Here is a tiny trained network, its code and every weight. The questions are about switching its units off for an input and a class, where a switched-off unit gives its printed mean instead of its output.

import numpy as np


def w(rows, s, z=0):
    codes = np.array(rows[::2]) - 128.0
    scale = np.full(codes.shape[1], s)
    scale[-1] = z or s
    return codes * scale


def norm(h):
    return h / np.sqrt((h * h).mean(-1, keepdims=True) + 1e-5)


def f(y):
    return np.maximum(y, 0)


def log_softmax(a):
    a = a - a.max(-1, keepdims=True)
    return a - np.log(np.exp(a).sum(-1, keepdims=True))


def net(x, mask):
    res = np.array(x, float).reshape(1, 5) / 4 @ E
    u = 0
    for l in range(2):
        y = f(norm(res) @ A[l][:, :-1].T + A[l][:, -1])
        res = res + np.where(mask[u : u + 11], y, B[l][:, -1]) @ B[l][:, :-1]
        u += 11
    return log_softmax(norm(res)[-1] @ U[:, :-1].T + U[:, -1])


A, B = {}, {}
E = w([
[186,193,116,65],'x0',
[111,168,206,136],'x1',
[2,212,91,97],'x2',
[140,183,110,197],'x3',
[129,126,127,129],'x4',
],0.0069)
A[0] = w([
[100,163,144,123,154],'0.n1',
[110,46,140,63,94],'0.n2',
[127,116,172,21,129],'0.n3',
[145,70,29,114,59],'0.n4',
[125,81,6,110,108],'0.n5',
[111,94,118,62,96],'0.n6',
[192,87,124,135,61],'0.n7',
[72,68,117,199,1],'0.n8',
[91,72,141,132,95],'0.n9',
[159,186,97,183,131],'0.n10',
[101,134,230,99,91],'0.n11',
],0.013,0.0081)
B[0] = w([
[150,78,187,145,200],'0.n1',
[149,148,99,194,203],'0.n2',
[143,135,56,160,213],'0.n3',
[125,188,166,156,206],'0.n4',
[110,255,245,146,253],'0.n5',
[119,122,32,176,173],'0.n6',
[128,66,176,117,197],'0.n7',
[66,66,126,229,166],'0.n8',
[95,116,93,204,172],'0.n9',
[133,78,42,139,208],'0.n10',
[142,217,155,188,174],'0.n11',
],0.0096,0.0054)
A[1] = w([
[137,168,175,185,93],'1.n1',
[125,137,80,226,103],'1.n2',
[99,146,227,113,187],'1.n3',
[73,129,108,78,100],'1.n4',
[202,203,75,10,91],'1.n5',
[31,164,126,62,102],'1.n6',
[48,139,115,100,55],'1.n7',
[62,77,178,131,5],'1.n8',
[50,186,70,147,56],'1.n9',
[162,118,147,127,172],'1.n10',
[80,123,139,100,89],'1.n11',
],0.012,0.0032)
B[1] = w([
[92,194,106,77,226],'1.n1',
[156,131,90,14,254],'1.n2',
[132,168,115,125,191],'1.n3',
[169,142,200,96,138],'1.n4',
[10,100,108,234,171],'1.n5',
[196,118,186,135,169],'1.n6',
[183,71,163,165,152],'1.n7',
[132,147,104,230,147],'1.n8',
[207,64,141,117,214],'1.n9',
[92,155,168,116,162],'1.n10',
[146,111,143,146,136],'1.n11',
],0.011,0.008)
U = w([
[142,234,156,132,145],'0',
[195,55,251,130,164],'1',
[199,108,9,101,97],'2',
[146,141,104,147,224],'3',
[62,104,92,243,107],'4',
[73,110,129,58,61],'5',
[42,53,206,71,9],'6',
],0.014,0.011)

Each question gives the input, the list of numbers given to net, and the class t.
The units are the neurons (one row each of A and B). Each row of codes is followed by its name. A weight is (code - 128) times the scale printed after its matrix; where a second scale follows, it is the last column's (A, B and U).
mask holds one flag per neuron, layer by layer. A switched-off neuron (its flag False) gives its mean, the last column of its row in B, instead of its output. The means were averaged over made-up inputs and are rounded, as every weight is.
A unit's drop is (log p(t) with every unit on - log p(t) with that unit switched off) / (log p(t) with every unit on - log p(t) with every unit switched off).
The circuit of an input: a set's keep is (log p(t) with only the set's units on - log p(t) with every unit switched off) / (log p(t) with every unit on - log p(t) with every unit switched off). Starting from the 12 units with the biggest drops (on a tie, the unit counted first), units are removed one at a time, each time the one whose removal leaves the highest keep (on an exact tie, the one counted first), for as long as the keep stays at least 0.8.
circuit, biggest first: the units of the circuit, biggest drop first
most important unit: the unit with the biggest drop
top k neurons: the k neurons with the biggest drops, biggest first
k most important neurons of layer l: the k neurons of layer l with the biggest drops, biggest first
input [7,0,-6,4,-2], class 4: 3 most important neurons of layer 1 -> 1.n5, 1.n2, 1.n9
input [-4,-8,-1,-6,0], class 0: circuit, biggest first -> 0.n5
input [5,8,-8,-4,-8], class 0: top 3 neurons -> 0.n11, 1.n9, 0.n10
input [3,-7,-6,-4,6], class 0: circuit, biggest first -> 0.n5, 0.n4, 1.n9
input [8,3,7,-7,3], class 4: circuit, biggest first -> 1.n5, 0.n5
input [0,3,-2,5,-5], class 2: circuit, biggest first -> 0.n10, 0.n5
input [-3,-3,5,5,2], class 1: top 2 neurons -> 1.n9, 0.n2
input [7,-6,-5,-5,-4], class 4: circuit, biggest first -> 1.n5, 1.n2
input [-5,3,-6,-8,6], class 2: top 2 neurons -> 0.n2, 0.n5
input [7,2,-2,8,3], class 2: top 3 neurons -> 0.n10, 0.n5, 1.n2
input [-7,5,6,-8,-6], class 2: 2 most important neurons of layer 1 -> 1.n2, 1.n9
input [5,-8,-7,-6,-7], class 0: 2 most important neurons of layer 1 -> 1.n9, 1.n10
input [-2,3,5,4,-1], class 1: top 2 neurons -> 0.n5, 0.n2
input [-8,-3,-7,1,-5], class 4: top 3 neurons -> 1.n9, 0.n8, 1.n8
input [4,-2,1,4,-4], class 2: circuit, biggest first -> 0.n10
input [5,-6,-5,5,6], class 0: top 2 neurons -> 0.n5, 1.n9
input [8,3,6,-1,-4], class 4: top 2 neurons -> 1.n5, 0.n5
input [-2,2,-5,-6,-5], class 2: 2 most important neurons of layer 0 -> 0.n5, 0.n2
input [2,5,-3,-7,4], class 2: 2 most important neurons of layer 0 -> 0.n3, 0.n5
input [7,-3,4,-4,-2], class 4: circuit, biggest first -> 1.n5
input [-3,4,-4,-6,-8], class 3: 2 most important neurons of layer 0 -> 0.n11, 0.n10
input [-5,-8,7,-5,6], class 0: top 2 neurons -> 0.n5, 0.n4
input [6,-8,0,1,6], class 0: top 2 neurons -> 0.n5, 0.n4
input [8,2,-7,-3,-6], class 4: 3 most important neurons of layer 1 -> 1.n5, 1.n2, 1.n9
input [2,0,5,-6,-1], class 2: top 2 neurons -> 0.n3, 0.n6
input [8,5,8,2,-3], class 1: 3 most important neurons of layer 0 -> 0.n5, 0.n4, 0.n2
input [-8,0,-3,-6,4], class 4: top 2 neurons -> 0.n8, 1.n9
input [1,-1,-1,-7,-6], class 2: most important unit -> 1.n2
